A new row, then its nearest point in the smallest flat space through zero that holds the last named rows above it.
let:
[[  9  -8  -9 -14 -24  36  -3 -17   7  23  28   9  -3   4  17]
 [ -1  -1  12 -25 -19  17 -29  -5 -18  38  12  14 -18  -9  13]
 [ 15  -5 -22  -4 -19  22 -12 -20   3  17  14  -3  -3   9   5]]
New rows:
[ 20   7 -31  31   1  -8 -30   3  -3 -16  -7 -10  -8  23   8] -> [ 15   2 -29  14   0 -10 -14 -13  -2  -4 -13 -19   0  12 -15]
[ 15 -18  19 -21 -30  39  34  14  12  -1   1 -15   8 -24 -21] -> [-3 -5  6 -5 -5 19 19  0 13 -1 18 10  6 -1 13]
[  5   1   5  -2   2 -17  18   5   2 -40 -32   1  -1 -31  -5] -> [ -8   4   9  10  17 -20  13  13   2 -21 -14  -3   6  -3  -8]

bisam (4 x 15):
[[ 36  30   3 -41  -4   2 -37  -4   7   8  42  -2  18  12   1]
 [ 39  33  21 -34  26  -2  -9  17   5   6  28 -16  54   8  10]
 [ 29  30  18 -42  27   0   8   7  10   7  35 -32   1  12  17]
 [ 20   1   7 -42  44  -6  28  34   8   1  14   2  45  -6  17]]
New rows:
[ 11 -20 -12   6  19  38 -23  -1 -10  27  35 -41 -14   8 -18] -> [  8  15   5  -8  -4   2  -9 -10   2   3  14 -15 -17   8   2]
[ -9   9   1  -7  26  12  35 -10  -2 -27  18 -21 -51   4   4] -> [ -8   1   5 -11  15   1  31  -4   6   1   7 -27 -50   5  13]

Dilu, 2 rows:
[[ 65  -6 -23  11  20   6  11   9  37   4  43  -8   3 -28 -17]
 [ 16 -25 -18   9  11  -2  14   6 -11 -16  36  30  10 -20  17]]
New rows:
[  6 -18  -2  -7 -28   3   3  -7  12   3 -25 -17 -31  10 -32] -> [  0  14   7  -4  -3   2  -7  -2  12  10 -15 -19  -5   8 -12]
[-17  -3  46  -3 -11   5 -40   5   9  32  14 -20  12  -5  14] -> [ -9   9   8  -4  -5   0  -6  -3   2   6 -15 -11  -4   8  -5]

fuvol, 5 rows:
[[ -5  16 -37   9 -28  -3 -31  28 -16  -5   6  38 -21 -32  42]
 [ 10   1 -25   6  -7 -11   1 -10 -13  14   4  24 -20 -16  19]
 [  5  34 -14  26  -9 -15   1 -12 -27   0  54  19 -22   1  21]
 [ 30  39  -5  35  -7 -33 -10  -8 -46   7   9  -4 -50 -31  -6]
 [  1  18 -21   6 -17  -3 -12   7 -17  -6   3  19  -9 -16  14]]
New rows:
[ 20  28  35  23  -3 -21  -3  12  -3   2  18  18 -17 -13  -2] -> [  7  19  10  22   1 -14 -10   6 -15   0  20 -10 -24  -7   1]
[-18  25   9  -8 -56 -16 -14  29 -18 -14   4 -13   2  -2 -21] -> [ -6  33   3   6 -17   5 -21  22 -16 -28  -3  -8   6  -8 -10]

bog:
[[  2   7  33  15   9 -15  14 -13   5 -32  24   2  32  35  -5]
 [  5 -42  63   6 -36  30 -18  14  -1 -13 -12  12  19 -17  29]
 [-16  -6  15  12  -7 -12  10  -6  21  -9  11  -4  17  23 -16]
 [-15  22  -1 -10  12   8  -8  -6 -16  26 -22 -11 -10 -19  19]]
New rows:
[  5  -8  -3 -14 -14 -20 -21  10  18  -5   6  21   4 -16 -26] -> [  6 -19 -11   2 -13   0   0   9  12  -4   5   5  -5   0 -12]
[ 30  20  26  18 -18  21  36 -18  -8   3  17  -6  25  35   9] -> [  6   7  28   8   9  -5   6  -9  -5 -23  14   3  22  19   6]

ranin (2 x 15):
[[ -9  22  -7 -11   4 -25 -48   8   2   9  23  16 -28 -32 -16]
 [-29 -27  13  17  30 -11 -26 -18  20  22   9 -24  22  11   0]]
New rows:
[ 18 -16   3   0 -34   7   8  34  -2  -2  -6  20  12 -30  19] -> [ 13  10  -5  -6 -13   7  15   7  -9 -10  -6   9  -7  -2   1]
[ 16  20  38 -18 -14  30  12  32 -20  -6  -8  -6 -22  10 -37] -> [ 16  13  -6  -8 -16   7  17   9 -11 -12  -6  12 -10  -4   1]
[ 11   9   0 -25   2  -8 -22  -1 -19  -6  15  22 -22 -23  -8] -> [  4  20  -8 -11  -7 -11 -19  10  -5  -2  10  16 -22 -21  -9]

Zemu:
[[-32  -3  19  22  10  -4  -4 -15 -12   1  -4   2   8  11  30]
 [-19  -1   3  -4  32   4   7  -9 -22   8  10  11  24  13  25]
 [-18  20   9  36  29  17  -8 -26  -2  18   9  17  44  40  -6]]
New rows:
[ -2  11 -18  -9 -31  11   2  -7  -8  -5  -4  26 -28 -27  -2] -> [  9  -5  -3  -9 -13  -5   1   8   5  -6  -4  -6 -16 -13  -4]
[-17  21 -28  15 -22   8   9 -15  -6  -9 -25   3   4  46  -9] -> [ -4   9   6  22  -1   5  -8 -10   8   4  -2   3   9  14 -11]

Libe (5 x 15):
[[ 18 -18  12  -6   2 -41   0  -1  13  36 -12  33 -36  40   2]
 [ 20   8  36  16   0 -61  -3  -4 -16  45  11  12  -1   8  -3]
 [ -7  -1  24  -1  -2 -21  25 -12  -2  33   2  30  -5  24  16]
 [ 11   0  -1   1   3 -35  -1   6  -8  25  -7   0 -15  -2  -5]
 [ 16   4  -3   0   1 -66 -20  14  -4  18 -24 -32 -23 -28 -27]]
New rows:
[ 30  -4 -20 -15  12   8 -44  20 -17 -26 -18 -36 -11 -15   1] -> [ 22  -5 -32   1   6   5 -34  20   0 -21  -6 -27 -10 -19 -21]
[-14  -5 -11 -26  -8   4 -27 -30  39   7 -24  13 -11  33  32] -> [ -8 -18   5 -16  -4   7   4  -7  31  -9 -18  19 -21  30   4]

rez (3 x 15):
[[ -8  30   9   4   2  -2   5  16   1  33  -1 -32 -21  -4  -5]
 [ -6  33   8   3   2  -3  11  18  -1  38  -3 -40 -19  -7 -15]
 [ -9  27   4  -2  -2  12  -5  29   4  16   0 -31 -16  -3  -1]]
New rows:
[ -6 -29 -13  -4 -26  10  -1  28  10 -24   5  21  26 -11  -6] -> [  6 -17 -13 -11  -6  18  -8  10   1 -35  -1   9  21   0  -5]
[ -5   1 -12   4 -15  30 -13  35 -10 -13   2 -16   0 -21  -1] -> [ -3   8  -7 -11  -7  25 -11  32   4 -16   0 -17   4  -2  -4]
[  4  16   8  -1  -6  22 -14 -14  22 -18   3  26   5 -29  -7] -> [  0  -7  -3  -3  -2   7  -7   2   2 -15   1   9   5   2   6]

Bil (3 x 15):
[[ -5 -19   3   7 -20  -4  27  32  -3  11   7 -17  -8 -12  -6]
 [  3 -27   1   5 -16  -8  27  35   2   6   6  -1 -10 -11  -9]
 [ -2  -5  15  -3 -12  -2  23  17 -15  10   2 -25  -7 -17  -8]]
New rows:
[ 13 -19 -34 -32  -5  14 -10  13  25 -21 -14  18  16  12   1] -> [  7 -13 -15   5   5  -4  -8   3  18  -9   1  31   1  11   2]
[-14  -4  21  20  14  25  -8 -25 -15  -6   0 -16 -20 -18  -9] -> [ -3  15  11  -6   3   4  -1 -12 -13   3  -3 -17   1  -5   0]

ziriz:
[[ 24 -10   1 -11  -6  -9  11 -28   0 -19   2  -8   2  -2 -25]
 [-40 -43   1 -40  -7  26  12  29  33  -6 -23   7  22  18  21]]
New rows:
[ 25  42  10  14   8 -16 -11   7 -20  -3   4   9 -34 -12 -20] -> [ 20  30  -1  28   6 -14 -10 -12 -21   8  14  -3 -14 -11  -8]
[ -6   5  32 -12  -4 -14  -6 -34 -14 -32  -8 -32 -11 -20   2] -> [ 18  -2   0  -3  -3  -8   5 -19  -3 -11   3  -5  -1  -3 -17]
[  7   5  21  32   7  -2 -13   9 -42  -1  10   5   0 -15   5] -> [  6  23  -1  22   6  -7 -10   1 -14  12   9   1 -10  -7   3]

pas (5 x 15):
[[ 28  -8 -13  18  16  10 -15 -30  19  -8  -6 -19   9 -27 -46]
 [ 30 -25  -9   0  19   3 -25 -20  16 -12   3 -20   3 -13 -34]
 [ 28  -4 -20   9  17  13  -5 -35  -3   1  -7 -20  18 -18 -34]
 [ 15  -8 -28  29  28  -3 -39 -48  13   1  18 -32 -10 -17 -19]
 [ 25  -4 -25  -3  20  17 -11 -40 -16   7  -6 -26  14  -3 -23]]
New rows:
[ -4  -3 -15  15  26 -19  -2   5  -6 -22  20  29  -2   4  10] -> [ -1 -10  -2  11   4 -21   0   3   0  -1  21   4   0  -6  16]
[  3  -9  18 -37  20 -28  -4 -12  16  -2   7 -42  23  23 -20] -> [ 19 -25  -2 -22  11   2 -16  -3  -2  -7   3 -11   2   9  -9]
[ 15  10 -31   0 -31  -7 -25   1 -11   8  -3  -7  19  17  16] -> [ -1   2  -9  -6   4   2  -1  -9 -15   8   3  -6   1   9  11]

zazu (2 x 15):
[[ -6  -4  21 -16   6 -25  34 -18 -10  14 -14  11   9  24  42]
 [ -8  -2  22 -16  -5 -22  35 -11  -6   3 -15   6  13  21  46]]
New rows:
[ -3   7   3   8  17 -18   4 -27  -8  32   2  10  -8  30   6] -> [  2  -6   5  -5  25 -15   9 -21 -12  28  -2  14  -6  14   5]
[ -9 -14   5   3   8 -18  13  -7  -2  12 -11   5  -4  27  36] -> [ -3  -3  13 -10   6 -16  21 -13  -7  11  -8   8   5  16  25]

fopez, 4 rows:
[[  7 -18 -13   1  -2  21  16  16 -30  -8  -7  -2  18  -6  10]
 [-12 -15 -15   5  -5   6  17  -6 -21  -7  -7  18  16 -14  29]
 [ 16 -31 -44 -30  12   4  30   2 -41 -10 -14  -1  46  17  15]
 [ -5 -28 -41   0 -13  17  33  28 -45 -19 -14 -12  26 -12  31]]
New rows:
[-12  10  13  19  -1  39 -14  -8 -24  24   2  16  11 -11   9] -> [  2  -6  22  18   0  26  -1  -3 -13   2   1  23   3 -18   6]
[ 42  35  -1 -30  27  11  -8   7  21  12 -22  20  -5 -14 -24] -> [ 22   4  17 -11  16   4 -12  -7   7   9   4   2   2  16 -26]
[ 30  -1 -26  -3  19  29  28 -23   8 -32   3  26  28 -27  -7] -> [ 10 -16  -2  -6  11  14  10 -12 -21   0  -5  21  24   1   8]

zupef:
[[-10  -5 -31  31   9   9  31  -8 -36  15   2  10  25  32  19]
 [-15 -50   0  10 -20 -23  10  -6  33   6 -19 -15  10 -43 -15]
 [ 30 -13  -9 -17  45  34  22 -19 -28 -28  -2 -10   9  -4  31]]
New rows:
[ 13  28 -15 -19  11   7  13  40   0  23  17   3  26  21 -46] -> [-4 23  0  4 -5  0 -8  7 -8  7  8  9 -4 20 -2]
[-12  -2  17 -14 -16 -27 -11  30  -3  13 -12  -2 -13   9   8] -> [ -8   9   7   1 -15 -11 -12   8  11   7   2   3  -7   1 -12]
[  4 -41  11  13  -1 -14  -5  -8  10   7 -17  -7 -21 -22   9] -> [ -3 -27   2   0  -5  -8   5  -5  17  -2 -10 -10   4 -26  -5]

pilev (2 x 15):
[[ 24  33  32  25  -8  24 -47   3  24  12  -8  -2  19  -1 -58]
 [ 18  15  -2   8  21   8  -3  12   6 -20  17 -33   0  -3  -2]]
New rows:
[ 11  19  -1  27   1  19   4  30 -10   4  29 -27  -1   1  17] -> [ 13  11  -3   5  17   5   0   9   4 -17  14 -26  -1  -2   1]
[ 15  15   6  19 -39  15 -22 -19  -1 -10  -4  38  30  17  -8] -> [ -1   5  15   6 -17   6 -19  -6   7  18 -14  20   8   1 -25]
[ 10  -9 -35 -15  21  -3  23  13  -4 -25   4 -25 -11 -21  22] -> [  2  -5 -19  -7  21  -6  22   8  -8 -23  18 -26 -10  -2  29]

des, 3 rows:
[[-30   4  30 -26 -18  35  11  -4   4   1 -15  19 -25   4 -11]
 [ 18  10 -35  38  27  16 -39 -21   9 -31  12 -25 -12   6  -1]
 [ 24  41 -27  30   4  20 -45 -28  34 -15  25 -24   9   6   3]]
New rows:
[ 19   5  -3  -2 -15 -21 -17   3 -17  29  26 -29 -14 -14  -3] -> [ 12   4  -7   5   0 -15  -2   2   3   6   8  -5  16  -2   5]
[ -9  12  20   9  -3  42  -9  -3  -5 -21 -15  25 -56  14 -12] -> [-25   0  12  -6   2  47  -7 -14   1 -21 -14   7 -41   8 -14]
